In the rows, zero is written as 128.
Each row of numbers stands for one object and depends on some of the facts below. Use the named rows to name the rest.

Known rows:
[139 136 129  78 134 148 148 106 147  94 113 122 130 133 132 142 126 132
 153 101 125 117 145 127 164 117 137 117 158] : k166
[138 150 128 145 139 113 129 115 143 126 168 149 125 122 115 118 129 152
 140 145 132 170 124 158 136 133 116 158 150] : k210
[156 103  95 117  85 146 177 167 131 127 101 125 149 106 162 143 121 184
  93 127 119  56  80 130  96 139 134  69 100] : k280
[106 133 138 130 126 110 113 124 122 119 144 119 126 147 105 116 118 108
 127 124 137 135 143 112 144 129 129 158 145] : k905
[106 136 137 130 126 110 106 120 128 123 149 116 129 149 101 118 117 109
 128 126 134 138 147 115 142 127 123 160 147] : k4
[134 144 117 105 126 114 119 106 134 120 158 132 115 132 110 136 120 132
 136 129 129 144 122 140 139 129 124 167 149] : k12
[133 159 137 141 139 118 137 111 151 113 151 132 134 114 108 124 121 125
 137 124 124 153 141 140 121 114 114 143 142] : k742
[104 125 130 123 146 128 106 128 123 135 124 127 119 135 121 104 132  93
 134 148 114 153 153 117 156 140 145 135 136] : k836
[121  98 158 101 134 142 103 121 129  63 115 120 108 135 134 111 135 134
 127  69 167 125 139 107 165 133 139 117 157] : k966
[122 155 129 115 127 110 129 106 132 117 161 131 119 127 102 140 116 110
 139 122 131 143 131 133 139 112 122 158 144] : k999
[139 136 144 129 135 111 108 107 110 135 141 136 121 155 113 144 131 111
 143 111 150 136 137 134 133 117 114 170 134] : k109
[116 131 144 117 134 117 123 121 122 122 128 136 131 146 113 101 125 101
 136 129 136 139 153 127 159 135 143 143 143] : k32
[138 131 137 125 156 140 115 115 119 151 114 136 121 149 141 144 147 125
 160 136 126 143 147 135 155 128 127 142 141] : k480
[137 147 128 101 137 116 142 106 133 116 133 141 124 124 109 123 120 108
 144 123 121 146 141 145 151 122 140 143 141] : k744
[ 93 127 124 124 140 126  93 128 120 134 137 108 112 140 112 115 131  98
 133 141 121 155 144 104 145 135 130 154 144] : k344
[140 132 147 148 150 139 107 110 140 129 115 118 123 139 129 132 134 118
 153 106 132 145 150 123 116 120 113 135 131] : k316
[143 133 133 103 140 150 130 102 160  80 122 116 117 123 130 138 131 152
 148  92 137 133 138 129 145 119 121 124 165] : k771

Some facts about the objects:
k73 | β gige | γ c | Ω kabim
k609 | β kabeko | γ b | Ω rular
k269 | β dreno | γ a | Ω rular
k87 | β dreno | γ a | Ω flira
k70 | β gebek | Φ k162 k550 | γ b | Ω kabim
k514 | β flopluk | Φ k709 k992 k692 k641 | γ a | Ω flira
k924 | β dreno | γ a | Ω rular
k869 | β sastul | Φ k16 k578 k426 | γ b | Ω rular
k84 | β sastul | γ c | Ω rular
k695 | β flopluk | Φ k737 k206 k550 k221 | γ a | Ω rular
k829 | β gige | γ b | Ω flira
k167 | β gebek | γ c | Ω rular
k12 | β gige | γ a | Ω flira
k286 | β kabeko | γ c | Ω flira
k358 | β dreno | γ b | Ω flira
k189 | β sastul | γ a | Ω rular
k426 | β driflibro | γ c | Ω flira
k16 | β driflibro | γ a | Ω rular
k504 | β dreno | γ a | Ω flira
k954 | β dreno | γ b | Ω kabim
k880 | β driflibro | γ a | Ω rular
k905 | β gige | γ b | Ω flira
k221 | β sastul | γ b | Ω kabim
k709 | β driflibro | γ b | Ω flira
k858 | β dreno | γ c | Ω rular
k60 | β kabeko | Φ k358 k471 k54 k11 k23 k166 | γ a | Ω kabim
k998 | β dreno | Φ k781 k87 k966 k160 k189 k810 | γ c | Ω rular
k657 | β gige | Φ k771 k87 k109 k12 | γ c | Ω rular
k173 | β gebek | γ a | Ω flira
k732 | β driflibro | Φ k269 k394 | γ b | Ω rular
k26 | β driflibro | γ c | Ω kabim
k641 | β flopluk | γ b | Ω flira
k818 | β gige | Φ k110 k692 k167 k578 | γ c | Ω flira
k195 | β dreno | Φ k621 k737 k787 k221 k12 | γ a | Ω rular
k279 | β kabeko | Φ k880 k858 k963 k350 k103 k646 k777 | γ c | Ω rular
k335 | β kabeko | γ a | Ω flira
k547 | β kabeko | γ b | Ω kabim
k651 | β driflibro | γ a | Ω rular
k578 | β sastul | γ c | Ω rular
k622 | β gige | Φ k974 k210 k861 | γ b | Ω kabim
k614 | β flopluk | γ b | Ω flira
k316 | β driflibro | γ c | Ω kabim
k34 | β sastul | γ a | Ω kabim
k141 | β gige | γ a | Ω rular
k599 | β kabeko | Φ k621 k285 k12 k335 | γ b | Ω rular
k995 | β sastul | γ c | Ω rular
k909 | β flopluk | γ a | Ω kabim
k550 | β driflibro | γ b | Ω kabim
k208 | β kabeko | Φ k236 k491 k7 k446 k284 | γ a | Ω flira
k845 | β driflibro | γ b | Ω kabim
k621 | β gige | γ b | Ω rular
k647 | β gige | Φ k110 k316 | γ b | Ω flira
k420 | β gige | γ a | Ω rular
k921 | β gige | Φ k141 k905 k646 | γ a | Ω rular
k494 | β gebek | Φ k524 k887 k966 | γ a | Ω kabim
k110 | β gige | γ b | Ω flira
k71 | β sastul | γ a | Ω rular
k58 | β driflibro | γ c | Ω rular
k344 | β flopluk | γ b | Ω flira
k566 | β driflibro | γ c | Ω rular
k74 | β sastul | γ c | Ω rular
k162 | β gebek | γ a | Ω rular
k683 | β gebek | Φ k709 k512 k829 k163 k578 k194 k420 | γ b | Ω flira
k719 | β dreno | Φ k946 | γ c | Ω rular
k11 | β sastul | γ c | Ω rular
k876 | β flopluk | Φ k723 k40 k338 k845 k166 | γ c | Ω flira
k491 | β flopluk | γ c | Ω flira
k509 | β gebek | γ a | Ω kabim
k406 | β sastul | γ c | Ω flira
k103 | β gebek | γ b | Ω rular
k42 | β driflibro | γ a | Ω flira
k53 | β dreno | γ a | Ω rular
k918 | β gige | γ a | Ω rular
k646 | β driflibro | γ b | Ω kabim
k836 | β flopluk | γ b | Ω rular
k229 | β dreno | γ b | Ω kabim
k992 | β gige | γ b | Ω flira
k32 | β gige | γ b | Ω rular
k883 | β driflibro | γ b | Ω kabim
k692 | β gige | γ a | Ω rular
k888 | β kabeko | Φ k286 k658 k549 k71 k651 k744 k909 | γ a | Ω rular
k769 | β driflibro | γ a | Ω flira
k624 | β flopluk | γ a | Ω kabim
k210 | β kabeko | γ a | Ω kabim
k192 | β gige | γ b | Ω rular
k160 | β flopluk | γ a | Ω rular
k607 | β driflibro | γ b | Ω rular
k963 | β sastul | γ c | Ω rular
k247 | β flopluk | Φ k284 | γ a | Ω kabim
k330 | β driflibro | γ a | Ω kabim
k546 | β gebek | γ a | Ω flira
k524 | β gige | γ a | Ω rular
k434 | β dreno | Φ k621 k141 k992 k614 k129 k58 k829 k954 k4 | γ c | Ω flira
k253 | β sastul | Φ k173 k229 | γ a | Ω flira
k787 | β gebek | γ a | Ω kabim
k520 | β kabeko | γ a | Ω rular
k54 | β sastul | γ a | Ω kabim
k383 | β flopluk | γ b | Ω flira
k400 | β gebek | Φ k836 k84 | γ a | Ω rular
k590 | β gebek | Φ k609 | γ b | Ω rular
k23 | β driflibro | γ c | Ω rular
k806 | β gebek | Φ k692 k829 | γ a | Ω rular
k737 | β sastul | γ b | Ω kabim
k479 | β gige | γ c | Ω flira
k40 | β driflibro | γ a | Ω rular
k472 | β driflibro | γ c | Ω rular
k444 | β gige | γ a | Ω kabim
k857 | β dreno | γ b | Ω kabim
k55 | β sastul | γ a | Ω kabim
k723 | β gebek | γ b | Ω kabim
k468 | β gebek | Φ k217 k708 k467 k999 k512 | γ a | Ω flira
k704 | β gige | Φ k480 k524 k504 k550 k7 k861 k416 k250 | γ b | Ω kabim
k708 | β driflibro | γ b | Ω kabim
k375 | β gige | Φ k861 k416 k446 | γ b | Ω kabim
k859 | β flopluk | γ c | Ω kabim
k206 | β gebek | γ a | Ω rular
k772 | β gebek | γ b | Ω flira
k819 | β gige | γ b | Ω kabim
k915 | β driflibro | Φ k772 k204 k229 k211 | γ a | Ω flira
k204 | β driflibro | γ a | Ω kabim
k475 | β gige | γ a | Ω rular
k280 | β sastul | Φ k805 k467 k210 k383 k179 k988 k520 k641 | γ a | Ω rular
k467 | β gebek | γ c | Ω kabim
k631 | β flopluk | γ c | Ω rular
k350 | β gige | γ a | Ω flira
k190 | β gebek | γ a | Ω rular
k512 | β gige | γ b | Ω rular
k765 | β kabeko | γ c | Ω rular
k988 | β gebek | γ b | Ω rular
k285 | β kabeko | γ b | Ω kabim
k76 | β gige | Φ k742 k723 k444 k221 k546 k194 | γ c | Ω flira
k529 | β driflibro | γ a | Ω rular
k645 | β dreno | Φ k42 k444 k383 k204 k32 k163 k966 | γ b | Ω kabim
k576 | β driflibro | Φ k742 k946 k338 k995 k578 | γ b | Ω kabim
k394 | β driflibro | γ a | Ω rular
k163 | β sastul | γ c | Ω flira
k446 | β gige | γ b | Ω kabim
k720 | β gebek | γ a | Ω kabim
k109 | β dreno | γ c | Ω flira
k999 | β dreno | γ a | Ω flira
k430 | β gige | Φ k190 k905 | γ c | Ω flira
k974 | β gige | γ c | Ω kabim
k795 | β gige | Φ k550 k73 k426 | γ a | Ω rular
k404 | β gige | Φ k210 k221 k883 | γ a | Ω rular
k298 | β sastul | Φ k330 k624 | γ c | Ω rular
k180 | β gige | Φ k967 k286 k54 k11 k128 k909 | γ c | Ω rular
k4 | β gige | γ b | Ω flira
k744 | β gige | γ a | Ω rular
k129 | β driflibro | γ a | Ω rular
k549 | β dreno | γ a | Ω rular
k771 | β sastul | γ a | Ω kabim
k515 | β gebek | Φ k358 k924 k87 k229 k211 | γ a | Ω flira
k250 | β sastul | γ b | Ω flira
k471 | β driflibro | γ a | Ω rular
k855 | β sastul | Φ k819 k479 k7 | γ b | Ω rular
k861 | β flopluk | γ a | Ω flira
k289 | β driflibro | Φ k327 k624 k966 | γ b | Ω kabim
k805 | β flopluk | γ a | Ω flira
k327 | β sastul | γ a | Ω kabim
k7 | β dreno | γ a | Ω flira
k946 | β driflibro | γ b | Ω kabim
k179 | β sastul | γ c | Ω rular
k781 | β flopluk | γ c | Ω rular
k194 | β flopluk | γ a | Ω rular
k236 | β dreno | γ c | Ω kabim
k166 | β sastul | γ a | Ω rular
k211 | β gebek | γ c | Ω kabim
k284 | β sastul | γ c | Ω rular
k810 | β gige | γ a | Ω flira
k966 | β sastul | γ b | Ω kabim
k181 | β flopluk | γ c | Ω rular
k416 | β gige | γ c | Ω flira
k742 | β dreno | γ a | Ω kabim
k887 | β gige | γ a | Ω rular
k128 | β sastul | γ c | Ω rular
k217 | β kabeko | γ a | Ω kabim
k338 | β gige | γ a | Ω rular
k658 | β gige | γ b | Ω rular
k480 | β gebek | γ c | Ω rular
k967 | β sastul | γ b | Ω rular
k777 | β kabeko | γ c | Ω rular

Rows to name:
No name comes twice in this set of rows, the named rows included.
[153 127 139 101 137 146 108 100 135 113 118 108 128 169 127 162 131 138
 156  91 142 111 146 112 140 115 108 156 153]	k406
[165 108  43 151 100 140 151 176 133 203 135 135 148 115 169 124 143 241
  88 232  77 109  57 166  91 200 136 130 113]	k695
[105  89 116 156  97 134 147 189 105 157 113 130 140 106 161 116 137 147
  78 160 122  84  88 115 104 146 144  68  85]	k590
[140 104 127 176  96 105 158 168  88 173 119 157 147 118 152 136 128 133
  91 145 139  88  83 146  84 131 127  92  61]	k279
[105  66 113 109  89 118 135 176  72 110 126 143  78  64 153 153 139 117
  76  95 162  88  46 115 103 120 151  58  67]	k515
[129 117 113 151  87 106 176 166 101 150 136 157 140  86 142 128 123 136
  83 152 133  92  72 147  92 129 140  82  69]	k888
[102 106 167 133 137 109 106 126 106  84 139 147 100 121 117  97 135  91
 123  87 172 155 134 122 155 125 138 122 135]	k229
[146 127 107 147 142 146  99 129 160 140 145 117 138 165 135  98 144 213
 134 176 110 159 134 141 138 184 115 181 185]	k550
[125 125 144  94 133 149 122 120 140  96 107 115 137 158 128 122 127 133
 142 112 136 111 158 112 170 132 137 127 169]	k967
[147 134 153 155 146 121 113 108 129 129 135 143 129 144 125 126 135 131
 150 113 146 157 144 142 124 124 110 157 135]	k236
[145  71 136 141  92 105 145 171  69 143 103 165 119 106 159 136 133 120
  85 109 166  82  71 143  99 133 144  81  52]	k998
[106 113  97 139  90 131 151 173 118 151 134 118 127  85 147 155 124 149
  85 150 116  88  65 113  75 121 124  81  81]	k468

The same objects again, as new rows of numbers:
Named rows:
[118 211 168 113 190 127 106 113 183  79 147 102 130  86 193 123  90 136
 140 158 184 120  89 136  77 135 124] : k404
[150 136 111 150 115 142 132 118 119 158 131 124 139 132  83 139 148 131
 140 117 103 140 152 123 119 101 138] : k723
[110 118 109 150 125 125 118 143 128 140 123 122 147 127  88 141 154 128
 121 114 106 117 140 119 105 141 128] : k285
[147 115 109 125 136 124 139 132 117 141 134 128 126 154 110 158 102  84
 109 143 125 107 174  95 131  94 122] : k194
[114 117 140 143 117 107 121 146 135 123 113 125 128 127 118 105  95 114
 126 115 114 124 127 106 152 137 121] : k918
[138 122 121 142 108 128 144 142 131 127 106 111 110 120  96 106 156 146
 136 115  95 124 138 143 151 146 110] : k316
[128 126 121 132 114 109 119 155 124 134 121 142 119 145 108  83 107 142
 121 116 102 111 125 136 137 113 122] : k769
[113 116 139 144 116 106 123 142 133 124 113 126 131 128 120 108  95 111
 123 114 116 122 123 106 155 142 122] : k744
[ 97 114 129 150 106 116 124 140 130 136 127 124 130 132 115 126 135 120
 136 106 104 145 111  97 137 151 142] : k32
[101 105 122 121 107 126 110 153 145 139 121 130 129 145 108 114 144 141
 129 105  93 133 120 115 123 132 149] : k4
[139 146 140 121 102 131 104 118 144 164 104 140 128 125 120  81  87 133
 140 116 115 140 111 124 140 109 126] : k7
[117 167 115 128 134 133 101 127 178 159 112  97 153 107  82 149 134 103
 127 136 109 120 148  99  59 125 123] : k221
[153 156 139 137 175 140 135  69  79 108 156 168 154  98 190 141 121 163
 129 153 210 138  92 198 109 113 114] : k494
[129 143 165 118 131 148 144  69  94 106 141 159 121  89 225 123 143 159
 153 145 193 178  61 177 158 168 130] : k998
[117 113 116 105  98 127 124 147 144 144 100 129 112 130 114 103 142 131
 121 130 103 126 121 131 131 157 120] : k479
[113 118 119 143 127 103 131 150 122 124 122 130 128 138 107 126 102 102
 107 128 116 105 139 105 134 133 116] : k520
[124  99 100  93 104 137 127 136 133 155 103 135 118 144 109 138 146 108
 105 144 113 120 147 124 117 142 116] : k406

Which object is each row?
No name comes twice in this set of rows, the named rows included.
[125 146 153 106 190 131 124 107 137  76 157 125 139 118 199 162 106 126
 122 158 194 117 115 145 102 125 131]	k280
[141 141 167 127 192 149 133 140 145  42 181  78 126 122 177 152 171 199
 164 107 155 125 128 180 128 113 173]	k576
[108 135 121 158 107 113 137 153 126 134 142 124 115 132 104 114 139 130
 141 108  92 137 115 104 138 136 142]	k607
[105 129 130 152 114 126 108 134 144 147 110 118 151 112  96 116 146 132
 133 106 103 138 117 122 111 147 129]	k446
[155 114 103 143  93 138 152  99  83 168 111 157 128 119 104 130 156 127
 121 132 128 144 139 148 147 135 102]	k211
[ 99 117 112 146 118 113 130 148 120 129 139 125 129 141 107 142 143 111
 123 119 108 127 126  99 117 142 136]	k609
[100 137 135 139 111 120 119 148 150 132 127 109 125 126 112 124 134 118
 140 110 103 140 117  91 125 145 144]	k621
[142 232 179 108 173 140 109  92 186  97 146 102 120  79 197 111  81 142
 167 151 182 144  87 133  96 116 133]	k195
[126 136 162  95 197 155 129 129 160  51 181  80 128 137 195 195 155 144
 147 135 171 124 142 132 107 111 180]	k869
[119 118 112 119 112 127 141 124 127 146 111 133 118 125 120 147 140  86
 112 149 123 133 137 103 124 158 109]	k284
[100 107 122 122 105 124 109 151 134 136 123 133 132 144 114 117 142 143
 129 110 100 132 115 124 121 137 150]	k905
[112 164 134 100 185 126 108 116 134  92 154 146 138 114 192 130 114 151
 111 166 191 103  90 173  70 131 120]	k208
[160 142 117 149 122 127 128 119 121 156 118 131 140 126  87 116 103 121
 128 126 117 120 154 127 129  90 112]	k787
[115 100 126 121 111 114 109 145 127 138 106 147 135 142 117  97 100 128
 112 115 113 118 118 130 138 131 124]	k810

